[[135 124 127 142 136 128 137 120 105]
 [139 121 121 130 122 139 143 121 123]
 [132 122 122 127 123 134 134 123 126]
 [122 131 132 130 137 118 119 129 117]
 [120 136 136 126 134 119 117 135 129]
 [125 137 138 129 135 123 124 136 131]
 [118 133 134 130 137 117 115 132 125]
 [135 122 123 130 125 134 137 122 120]
 [131 122 123 131 128 129 132 122 118]
 [129 121 121 130 124 129 130 121 122]]: 120

[[133 128 126 126 127 122 126 127 129 138 127]
 [141 129 108 124 126 117 128 126 127 144 126]
 [120 128 147 131 129 136 125 130 131 121 129]
 [115 128 153 132 130 140 127 131 130 114 130]
 [134 128 124 126 127 122 126 127 129 138 127]]: 138

[[129 133 123 115 141 125 122 138 129 123 130 128]
 [133 118 128 130 125 134 136 132 128 122 119 134]
 [133 130 123 132 115 137 133 115 126 103 128 134]
 [131 122 137 131 115 104 135 135 130 149 122 130]
 [129 121 118 137 151 129 134 126 132 115 157 134]
 [126 113 132 122 141 118 131 127 130 105 132 122]
 [128 131 135 132 121 129 111 139 126 124 135 128]
 [129 126 141 113 146 121 126 132 128 124 115 120]
 [127 119 140 123 142 138 131 122 123 116 134 140]
 [131 145 125 136 111 118 139 134 125 108 136 135]]: 130

[[127 130 116 142 122 136 118 124 144 144 116 117]
 [128 141 111 146 113 141 107 130 145 146 112 106]
 [135 127 101 152 120 134 108 116 147 152 102 101]
 [119 135 132 121 117 127 124 133 120 118 133 128]
 [105 148 136 117 104 138 116 144 122 114 137 127]
 [123 125 148 109 137 123 145 136 115 111 147 150]
 [137 123 115 141 133 131 122 122 141 144 115 118]
 [126 127 149 111 139 125 146 138 117 113 149 151]
 [116 137 147 112 123 130 136 141 117 111 147 144]
 [135 126 112 145 127 131 118 119 141 144 112 113]
 [123 128 150 109 137 124 146 138 114 110 150 152]
 [136 120 121 131 137 126 128 124 133 136 122 125]]: 116

[[115 129 146 120 104 141 127 114 139 145 120 124]
 [127 124 129 131 126 138 117 137 125 119 135 122]
 [129 130 151 103 120 119 132 112 152 145 117 143]
 [127 118 131 132 131 125 136 126 121 125 129 128]
 [145 129 125 130 121 118 122 143 121 133 151 111]
 [133 129 118 140 125 122 131 134 121 127 134 127]
 [119 124 146 117 120 141 125 121 132 135 125 119]
 [141 132 127 118 134 117 122 134 135 127 134 133]
 [125 126 135 128 116 130 133 123 126 140 130 118]
 [144 118 129 125 140 116 125 142 122 118 145 124]]: 120

[[130 130 127 130 124 131 126 125 125 132 132 130 132 127]
 [138 138 135 124 120 127 133 128 130 130 136 124 129 135]
 [124 124 129 127 135 125 130 132 131 124 123 127 124 128]
 [140 140 132 128 117 132 130 124 127 135 140 128 134 133]
 [127 127 117 136 116 137 115 113 114 137 133 135 137 117]
 [141 141 131 129 114 134 129 122 125 137 142 129 136 132]
 [156 156 141 120 100 131 136 121 127 138 154 120 136 142]
 [149 148 141 119 111 126 138 127 132 131 145 118 130 142]
 [116 116 123 128 139 124 125 131 129 121 115 128 121 123]
 [137 136 134 126 123 129 133 129 130 131 135 126 130 134]
 [130 130 128 125 124 127 128 126 127 128 130 125 127 129]]: 132

[[115 140 140 107 110 117]
 [151 144 113 143 108 140]
 [151 133 149 147 114 106]
 [157 134 152 150 113 104]
 [115 142 143 108 109 113]
 [119 116 121 116 137 136]
 [155 135 152 149 113 106]]: 110

[[144 116 139 148 152 152 146 136]
 [144 132 138 136 130 132 137 121]
 [134 135 131 129 120 116 127 129]
 [124 146 123 130 121 140 122 128]
 [115 131 123 132 122 139 115 140]
 [122 117 134 137 136 149 123 127]
 [120 132 122 118 125 135 135 122]
 [137 124 143 137 126 126 118 130]
 [134 131 133 133 119 122 123 136]
 [119 131 123 124 128 111 136 139]]: 146
---
[[151, 128, 122, 104], [114, 137, 129, 150]] ==> 128
[122, 110, 135, 134, 104, 138] ==> 110
[120, 148, 138, 119, 152, 139] ==> 148
[138, 156, 149, 110] ==> 156
[131, 134, 150, 143, 112] ==> 134
[125, 129, 128, 101] ==> 129
[152, 127, 120, 105, 109, 142, 155] ==> 127
[121, 124, 118, 123, 152, 107] ==> 124
---
139  122  138  124  105  131  131
138  129  145  138  122  133  135
121  136  101  108  143  123  118
>> 143

104  144  121  143  120
108  129  105  148  139
138  125  131  113  128
>> 131

141  146  147  118  107
113  116  134  121  114
135  146  136  124  115
>> 136

138  124  139  128
113  143  136  115
151  119  134  119
>> 119

150  148  115  120  116
148  140  116  123  120
132  135  109  124  118
>> 109

133  104  147  150  128  114  125
122  125  134  117  143  114  154
118  127  133  124  107  130  154
>> 107

130  117  125  113  140
137  110  103  122  114
131  130  131  114   99
>> 131

153  110  117  123
150  116  118  122
130  128  126  123
>> 128

129  132  150  141  124
118  136  149  145  123
126  134  150  146  122
>> 150

126  116  157  135  126
127  116  155  137  123
110  113  141  138  141
>> 141
---
[130 120 131 154 114] → 131

[[127 139 128 140 119 144 152]
 [126 128 132 125 118 120 122]
 [122 123 136 118 117 112 105]] → 119

[104 116 136 135 127 139] → 135

[138 148 139 102 121  98 101] → 121

[[116 108 141 137]
 [154 156  99 102]] → 108

[[128 114 122 123 138 144]
 [128 136 102 140 135 138]] → 123

[[151 115 156 145]
 [109 151 109 101]] → 115

[125 113 150 132 138 143 123] → 138
---
120,141,142,106 Out: 120

131,128,118,122,128,128,127
126,128,121,128,120,130,130
120,118,152,149,127,134,129
Out: 131

109,113,134,102,128,133,115
147,130,138,119,105,144,120
Out: 109

116,134,148,139,123,155 Out: 116

112,116,127,119
137,103,117,117
116,114,124,121
Out: 112

144,124,110,101,149,132 Out: 144
---
[134 118 103 114 136 143 134] Out: 134
[105 116 111 151 132] Out: 105
[138 136 103 127 155] Out: 138
[105 139 148 152 122 128 145] Out: 105
[144 123 142 154] Out: 144
[107 139 153 149] Out: 107
[102 114 123 110] Out: 102
[100 113 105 110 130] Out: 100
---
121  123  105  112  126  109  123
131  132  149  148  121  114  150
127  129  134  133  138  110  138
out 138

154  133  133  128  136
126  126  125  122  129
out 129

125  120  127  150  156  104  151 out 151

125  140  107  145  125  122  133
123  122  108  137  126  129  119
131  127  115  129  125  109  115
out 115

108  114  139  136  104  131 out 131

122  138  156  101  129  132  144
119  122  128  115  127  129  136
out 136

127  113  131  135  111  113  127
124  137  147   98  118  121  119
113  131  149  101  118  130  120
out 120

130  149  150  134  105 out 105
---
[144 155 144 120 135 131] -> 135

[[109 128 127 132 142 121]
 [111 131 122 128 130 150]
 [130 133 123 126 129 106]] -> 129

[124 116 100 127 110] -> 127

[102  99 118 113 135] -> 113

[[122 121 126 152]
 [122 125 128 146]] -> 128

[129 139 103 114 114] -> 114
